Below is a small trained network, with its code and all its weights. Each question gives an input and a class and asks what happens when units are switched off, that is, made to give their printed mean instead of their output.

import numpy as np


def w(rows, s, z=0):
    codes = np.array(rows[::2]) - 128.0
    scale = np.full(codes.shape[1], s)
    scale[-1] = z or s
    return codes * scale


def norm(h):
    return h / np.sqrt((h * h).mean(-1, keepdims=True) + 1e-5)


def f(y):
    return y / 2 * (1 + np.tanh(0.7978845608 * (y + 0.044715 * y**3)))


def log_softmax(a):
    a = a - a.max(-1, keepdims=True)
    return a - np.log(np.exp(a).sum(-1, keepdims=True))


def net(x, mask):
    res = np.array(x, float).reshape(1, 7) / 4 @ E
    u = 0
    for l in range(3):
        y = f(norm(res) @ A[l][:, :-1].T + A[l][:, -1])
        res = res + np.where(mask[u : u + 8], y, B[l][:, -1]) @ B[l][:, :-1]
        u += 8
    return log_softmax(norm(res)[-1] @ U[:, :-1].T + U[:, -1])


A, B = {}, {}
E = w([
[70,122,155,99,141,109,100,100,117,178,120],'x0',
[138,174,95,68,177,129,114,151,215,51,55],'x1',
[169,135,175,163,111,129,132,209,171,181,154],'x2',
[136,133,105,122,82,252,81,118,123,9,104],'x3',
[161,114,99,155,83,130,145,112,190,186,69],'x4',
[75,189,71,100,87,174,148,94,45,142,114],'x5',
[213,191,130,134,173,156,201,102,179,55,152],'x6',
],0.0043)
A[0] = w([
[134,103,138,99,99,165,134,122,130,88,135,131],'0.n0',
[66,3,138,138,67,157,31,94,149,166,109,4],'0.n1',
[163,210,69,13,144,120,157,172,82,62,69,110],'0.n2',
[135,97,112,105,89,120,70,106,162,187,174,42],'0.n3',
[21,63,127,107,82,122,155,112,93,151,198,185],'0.n4',
[62,101,177,142,35,138,80,87,157,60,116,169],'0.n5',
[104,129,113,156,113,85,111,79,6,191,106,139],'0.n6',
[150,210,168,146,54,75,169,69,94,87,117,145],'0.n7',
],0.0049,0.0015)
B[0] = w([
[134,188,150,101,64,146,184,206,79,121,135,151],'0.n0',
[185,128,214,191,154,177,94,72,127,117,50,219],'0.n1',
[125,114,85,83,160,181,48,142,156,109,91,252],'0.n2',
[58,101,109,127,101,181,110,157,106,31,145,144],'0.n3',
[128,253,157,160,86,124,116,138,188,206,56,233],'0.n4',
[187,111,77,122,168,209,44,203,130,192,164,189],'0.n5',
[47,101,174,167,97,63,193,149,93,94,39,250],'0.n6',
[187,95,128,85,79,123,36,138,113,98,95,163],'0.n7',
],0.0052,0.0031)
A[1] = w([
[140,111,159,137,169,179,110,121,160,126,92,160],'1.n0',
[143,157,154,187,3,146,130,165,140,75,162,105],'1.n1',
[242,84,120,100,96,160,114,146,153,103,156,69],'1.n2',
[192,147,172,123,108,44,124,68,204,85,82,248],'1.n3',
[146,97,164,83,211,35,134,133,150,157,202,116],'1.n4',
[193,153,50,90,155,60,190,73,226,153,86,155],'1.n5',
[156,90,175,131,87,189,64,103,94,162,146,2],'1.n6',
[179,168,101,132,192,177,149,75,231,108,125,141],'1.n7',
],0.0049,0.00061)
B[1] = w([
[162,82,190,156,126,149,79,88,115,178,150,188],'1.n0',
[167,165,83,123,123,139,129,3,69,59,206,195],'1.n1',
[88,185,134,135,95,63,168,136,71,170,145,220],'1.n2',
[130,124,145,109,109,175,178,206,177,214,203,213],'1.n3',
[161,77,161,220,188,102,71,140,163,63,146,184],'1.n4',
[193,146,100,144,73,190,179,141,167,187,140,236],'1.n5',
[161,124,163,203,96,165,182,132,173,57,118,170],'1.n6',
[75,133,85,86,100,77,134,117,130,214,89,251],'1.n7',
],0.0058,0.0032)
A[2] = w([
[139,135,156,133,94,162,148,94,87,159,164,249],'2.n0',
[69,102,192,156,126,70,208,123,89,180,103,229],'2.n1',
[178,110,179,155,109,141,71,162,122,118,99,130],'2.n2',
[135,48,174,157,244,71,112,157,158,141,193,71],'2.n3',
[101,194,61,21,170,168,60,147,129,75,91,15],'2.n4',
[110,159,92,100,205,210,92,161,129,133,178,155],'2.n5',
[126,120,161,151,174,49,100,200,166,151,198,56],'2.n6',
[117,108,75,2,168,168,83,115,103,104,113,90],'2.n7',
],0.0063,0.0014)
B[2] = w([
[134,95,106,125,143,96,84,167,100,141,146,192],'2.n0',
[72,197,101,43,110,79,130,131,116,95,98,251],'2.n1',
[94,86,158,131,185,146,152,75,134,153,88,179],'2.n2',
[70,131,123,120,165,167,184,88,154,27,161,200],'2.n3',
[116,76,90,79,183,79,74,161,126,98,91,253],'2.n4',
[134,92,100,108,106,82,107,131,104,127,100,180],'2.n5',
[99,152,114,106,175,134,171,92,149,93,151,199],'2.n6',
[143,2,101,96,126,100,97,211,148,89,123,212],'2.n7',
],0.0074,0.0047)
U = w([
[78,127,153,138,230,120,211,90,217,33,187,198],'0',
[123,35,215,226,108,219,53,79,116,145,47,75],'1',
[213,142,82,170,56,133,97,116,31,66,206,27],'2',
[143,7,40,44,152,102,23,203,142,83,52,254],'3',
[15,199,142,104,60,6,137,121,76,150,23,158],'4',
[214,162,64,106,74,123,179,183,215,254,134,32],'5',
],0.0096,0.00054)

Each question gives the input, the list of numbers given to net, and the class t.
The units are the neurons (one row each of A and B). Each row of codes is followed by its name. A weight is (code - 128) times the scale printed after its matrix; where a second scale follows, it is the last column's (A, B and U).
mask holds one flag per neuron, layer by layer. A switched-off neuron (its flag False) gives its mean, the last column of its row in B, instead of its output. The means were averaged over made-up inputs and are rounded, as every weight is.
A unit's drop is (log p(t) with every unit on - log p(t) with that unit switched off) / (log p(t) with every unit on - log p(t) with every unit switched off).
The circuit of an input: a set's keep is (log p(t) with only the set's units on - log p(t) with every unit switched off) / (log p(t) with every unit on - log p(t) with every unit switched off). Starting from the 12 units with the biggest drops (on a tie, the unit counted first), units are removed one at a time, each time the one whose removal leaves the highest keep (on an exact tie, the one counted first), for as long as the keep stays at least 0.8.
units of the circuit, in order: the units of the circuit, biggest drop first
most important unit: the unit with the biggest drop
k most important neurons: the k neurons with the biggest drops, biggest first
k most important neurons of layer l: the k neurons of layer l with the biggest drops, biggest first
drop of u: that unit's drop, to one decimal
input [1,-3,0,3,-8,3,-2], class 4: most important unit : 0.n6
input [6,1,-5,-1,2,8,1], class 3: 3 most important neurons : [0.n2; 1.n2; 2.n4]
input [-5,-8,-6,8,-7,-1,-5], class 1: units of the circuit, in order : [0.n1; 2.n1]
input [-6,-7,2,3,2,4,-7], class 1: 2 most important neurons : [0.n1; 1.n2]
input [-4,-5,-1,1,2,-4,8], class 5: units of the circuit, in order : [1.n3; 1.n7]
input [-2,-1,2,6,7,-1,3], class 2: units of the circuit, in order : [1.n1; 0.n2]
input [2,-6,-2,8,0,-8,1], class 1: 2 most important neurons : [0.n1; 2.n2]
input [1,0,1,0,7,-8,5], class 5: 2 most important neurons : [1.n5; 1.n7]
input [6,0,2,1,2,0,3], class 5: 3 most important neurons : [1.n5; 0.n5; 0.n6]
input [6,-5,-5,-4,2,-6,2], class 0: 2 most important neurons : [2.n3; 1.n4]
input [1,-4,7,-8,8,7,4], class 4: 2 most important neurons : [2.n1; 0.n6]
input [1,0,2,0,3,3,1], class 5: 3 most important neurons of layer 1 : [1.n5; 1.n4; 1.n0]
input [-1,5,-5,-4,-2,1,7], class 3: 2 most important neurons of layer 0 : [0.n2; 0.n4]
input [-5,-3,-5,1,5,1,-4], class 1: units of the circuit, in order : [0.n1]
input [-1,-8,-3,3,5,2,-2], class 1: 4 most important neurons of layer 1 : [1.n2; 1.n7; 1.n6; 1.n1]
input [-7,-3,-5,-5,-2,6,8], class 3: 4 most important neurons : [0.n2; 0.n4; 0.n7; 1.n6]
input [0,0,5,-5,8,-2,-6], class 4: 3 most important neurons of layer 0 : [0.n5; 0.n3; 0.n2]
input [-7,1,-3,-2,-1,-2,-3], class 0: 2 most important neurons : [0.n4; 1.n4]
input [-4,-5,-6,-2,1,-6,-5], class 4: 2 most important neurons : [0.n6; 2.n1]
input [5,0,-4,5,-2,0,-7], class 1: most important neuron : [0.n1]
input [-3,-3,-5,-4,6,-2,4], class 5: drop of 1.n5 : 1.2
input [8,-4,2,3,-7,-7,-6], class 1: drop of 0.n1 : 0.3
input [-4,-8,-6,-3,-8,6,5], class 4: drop of 1.n0 : 0.0
